Below are the code and all the weights of a small trained network. Each question names an input and a class and asks about switching units off, where a switched-off unit gives its printed mean instead of its output.

import numpy as np


def w(rows, s, z=0):
    codes = np.array(rows[::2]) - 128.0
    scale = np.full(codes.shape[1], s)
    scale[-1] = z or s
    return codes * scale


def norm(h):
    return h / np.sqrt((h * h).mean(-1, keepdims=True) + 1e-5)


def f(y):
    return y / 2 * (1 + np.tanh(0.7978845608 * (y + 0.044715 * y**3)))


def log_softmax(a):
    a = a - a.max(-1, keepdims=True)
    return a - np.log(np.exp(a).sum(-1, keepdims=True))


def net(x, mask):
    res = np.array(x, float).reshape(1, 8) / 4 @ E
    u = 0
    for l in range(3):
        y = f(norm(res) @ A[l][:, :-1].T + A[l][:, -1])
        res = res + np.where(mask[u : u + 10], y, B[l][:, -1]) @ B[l][:, :-1]
        u += 10
    return log_softmax(norm(res)[-1] @ U[:, :-1].T + U[:, -1])


A, B = {}, {}
E = w([
[132,128,141,132,120,127,144,114,132,128],'x0',
[145,130,122,112,121,126,127,129,115,119],'x1',
[136,130,127,128,121,134,133,128,130,131],'x2',
[133,128,121,126,128,130,133,127,125,126],'x3',
[79,162,56,142,37,139,95,68,141,48],'x4',
[184,50,161,160,154,204,37,67,114,83],'x5',
[143,216,147,246,140,114,101,155,35,111],'x6',
[125,129,137,127,127,123,128,125,129,123],'x7',
],0.013)
A[0] = w([
[120,106,138,132,115,127,178,98,133,107,120],'L0N1',
[49,177,47,142,2,137,81,52,142,93,255],'L0N2',
[63,156,99,52,88,86,195,156,165,160,103],'L0N3',
[110,89,110,170,148,119,164,117,120,98,130],'L0N4',
[100,105,137,112,155,156,151,121,85,154,36],'L0N5',
[143,221,138,153,96,125,144,169,110,148,74],'L0N6',
[133,57,136,99,155,148,89,80,141,104,110],'L0N7',
[95,166,113,114,154,151,90,146,154,128,110],'L0N8',
[91,223,106,165,113,67,205,185,61,135,110],'L0N9',
[163,163,163,214,111,148,99,106,46,138,51],'L0N10',
],0.0091,0.0036)
B[0] = w([
[108,98,125,84,160,141,108,138,103,141,132],'L0N1',
[128,84,90,159,102,106,170,135,147,23,254],'L0N2',
[155,155,105,94,245,130,125,72,153,104,220],'L0N3',
[160,140,91,112,113,132,106,144,118,136,130],'L0N4',
[155,168,137,126,77,121,124,140,139,93,125],'L0N5',
[94,101,162,130,115,100,119,144,127,133,170],'L0N6',
[141,109,164,107,77,153,123,158,160,135,170],'L0N7',
[148,121,158,119,123,111,150,110,133,124,129],'L0N8',
[89,93,145,142,62,107,116,187,100,188,225],'L0N9',
[136,170,118,128,198,137,83,104,108,108,191],'L0N10',
],0.013,0.012)
A[1] = w([
[165,233,97,60,206,135,73,106,132,192,4],'L1N1',
[47,236,178,48,171,129,182,191,99,214,137],'L1N2',
[117,175,38,112,123,61,189,112,156,61,26],'L1N3',
[46,107,122,151,46,151,155,134,160,110,108],'L1N4',
[128,146,49,75,181,52,168,136,151,157,136],'L1N5',
[66,176,132,185,11,72,182,163,79,155,35],'L1N6',
[163,150,159,31,126,161,130,70,140,232,95],'L1N7',
[158,99,170,42,156,205,158,154,171,242,109],'L1N8',
[97,190,133,79,148,121,119,122,139,254,113],'L1N9',
[202,115,125,183,151,144,177,118,72,123,77],'L1N10',
],0.0089,0.0037)
B[1] = w([
[142,130,224,153,148,124,113,77,121,129,186],'L1N1',
[199,144,69,142,142,108,115,35,129,116,255],'L1N2',
[90,162,158,73,168,107,170,173,182,209,232],'L1N3',
[76,117,177,123,132,179,117,123,111,179,192],'L1N4',
[104,147,128,140,135,135,157,70,147,29,234],'L1N5',
[115,87,157,150,118,126,167,249,61,111,222],'L1N6',
[165,142,168,175,145,108,92,127,142,111,191],'L1N7',
[133,137,186,192,115,101,99,175,164,80,251],'L1N8',
[186,83,140,186,124,100,104,72,92,142,200],'L1N9',
[65,150,162,114,119,139,128,140,128,126,143],'L1N10',
],0.014,0.0068)
A[2] = w([
[151,175,182,144,150,127,115,147,69,169,86],'L2N1',
[128,68,169,101,56,167,96,107,194,153,115],'L2N2',
[151,45,85,59,58,186,151,154,108,139,37],'L2N3',
[144,97,170,131,168,141,83,182,105,172,143],'L2N4',
[162,140,85,115,143,91,143,150,93,200,105],'L2N5',
[121,135,116,154,113,181,51,159,39,83,138],'L2N6',
[69,189,58,198,95,169,148,135,91,81,81],'L2N7',
[113,60,129,131,125,108,161,57,144,76,154],'L2N8',
[187,144,191,165,179,124,120,139,81,247,121],'L2N9',
[102,188,181,112,215,211,105,122,112,205,2],'L2N10',
],0.012,0.0042)
B[2] = w([
[118,118,101,88,82,191,185,77,127,147,202],'L2N1',
[127,89,42,142,59,161,136,186,51,131,189],'L2N2',
[84,106,88,177,96,161,131,109,78,153,155],'L2N3',
[143,177,147,37,115,125,117,179,175,135,217],'L2N4',
[180,6,105,117,47,96,92,117,121,122,150],'L2N5',
[136,158,147,125,190,96,192,64,207,156,240],'L2N6',
[215,132,213,178,228,114,81,90,96,127,197],'L2N7',
[123,217,105,130,107,144,92,87,116,238,255],'L2N8',
[93,109,44,19,92,162,98,120,81,188,250],'L2N9',
[58,205,143,94,153,230,143,149,156,145,170],'L2N10',
],0.011,0.008)
U = w([
[198,171,152,213,205,84,88,24,163,94,254],'0',
[164,87,62,101,82,60,117,139,5,239,79],'1',
[200,70,188,133,77,165,60,221,176,123,109],'2',
[93,192,136,62,180,247,101,117,105,198,147],'3',
[40,142,53,71,147,89,244,108,237,99,50],'4',
[49,109,153,223,134,65,196,231,64,78,100],'5',
[65,63,15,156,27,235,127,117,119,110,105],'6',
],0.015,0.0034)

Each question gives the input, the list of numbers given to net, and the class t.
The units are the neurons (one row each of A and B). Each row of codes is followed by its name. A weight is (code - 128) times the scale printed after its matrix; where a second scale follows, it is the last column's (A, B and U).
mask holds one flag per neuron, layer by layer. A switched-off neuron (its flag False) gives its mean, the last column of its row in B, instead of its output. The means were averaged over made-up inputs and are rounded, as every weight is.
A unit's drop is (log p(t) with every unit on - log p(t) with that unit switched off) / (log p(t) with every unit on - log p(t) with every unit switched off).
The circuit of an input: a set's keep is (log p(t) with only the set's units on - log p(t) with every unit switched off) / (log p(t) with every unit on - log p(t) with every unit switched off). Starting from the 12 units with the biggest drops (on a tie, the unit counted first), units are removed one at a time, each time the one whose removal leaves the highest keep (on an exact tie, the one counted first), for as long as the keep stays at least 0.8.
units of the circuit, in order: the units of the circuit, biggest drop first
unit that matters most: the unit with the biggest drop
top k neurons: the k neurons with the biggest drops, biggest first
k most important neurons of layer l: the k neurons of layer l with the biggest drops, biggest first
drop when u is switched off: that unit's drop, to one decimal
input [7,1,-4,-6,-5,7,0,-4], class 2: unit that matters most => L0N7
input [6,7,7,2,1,1,0,5], class 6: top 2 neurons => [L0N3; L1N5]
input [6,7,1,-5,0,1,0,0], class 2: top 3 neurons => [L0N2; L0N7; L0N3]
input [-1,3,4,-3,-6,-2,1,-2], class 1: top 2 neurons => [L0N3; L0N2]
input [6,-4,-3,6,-2,7,-7,7], class 2: top 2 neurons => [L0N2; L1N8]
input [-6,4,-1,-5,7,0,7,-7], class 5: 4 most important neurons of layer 0 => [L0N3; L0N9; L0N2; L0N6]
input [6,3,7,-1,-3,-5,1,-3], class 1: top 4 neurons => [L0N9; L0N2; L0N6; L0N10]
input [5,-7,-2,-6,7,-8,2,-3], class 5: top 2 neurons => [L0N9; L1N6]
input [0,4,5,5,2,1,-7,2], class 6: top 2 neurons => [L0N7; L2N2]
input [7,-1,1,-6,-1,-5,2,-2], class 1: top 2 neurons => [L0N9; L0N2]
input [6,-1,7,1,1,6,0,-3], class 6: top 3 neurons => [L0N7; L0N3; L2N2]
input [-2,-5,-7,6,-1,8,-1,0], class 2: 2 most important neurons of layer 0 => [L0N2; L0N7]
input [-3,-4,4,-4,-3,1,5,2], class 3: top 2 neurons => [L0N10; L0N2]
input [7,2,3,3,0,1,1,1], class 3: units of the circuit, in order => [L0N2]
input [-2,8,-1,8,-3,0,-5,2], class 0: 2 most important neurons of layer 0 => [L0N2; L0N9]
input [7,-8,4,-7,-1,-7,2,-5], class 1: top 2 neurons => [L0N9; L0N2]
input [7,5,7,0,-7,2,-1,-6], class 2: top 2 neurons => [L1N8; L0N3]
input [-3,-2,0,7,4,1,-1,-4], class 6: 2 most important neurons of layer 1 => [L1N4; L1N5]
input [-8,4,-5,2,-3,-4,5,5], class 1: drop when L0N2 is switched off => 0.4
input [-4,-2,-1,-1,-5,-5,8,-4], class 1: unit that matters most => L0N2
input [-1,-7,7,8,-3,0,-4,8], class 0: drop when L0N2 is switched off => 1.4
input [6,4,-1,1,-3,-6,-8,3], class 0: drop when L0N2 is switched off => 0.2
input [2,3,1,8,-1,6,-2,0], class 2: drop when L0N2 is switched off => 1.8
input [1,2,7,8,0,4,8,8], class 3: 2 most important neurons of layer 1 => [L1N5; L1N2]
input [-4,7,7,-7,-8,0,-1,-2], class 0: 2 most important neurons of layer 2 => [L2N2; L2N5]
input [-8,-4,4,-3,-8,1,4,8], class 3: 2 most important neurons of layer 0 => [L0N9; L0N10]
input [-5,5,5,-4,-6,-6,-1,-5], class 0: unit that matters most => L0N3
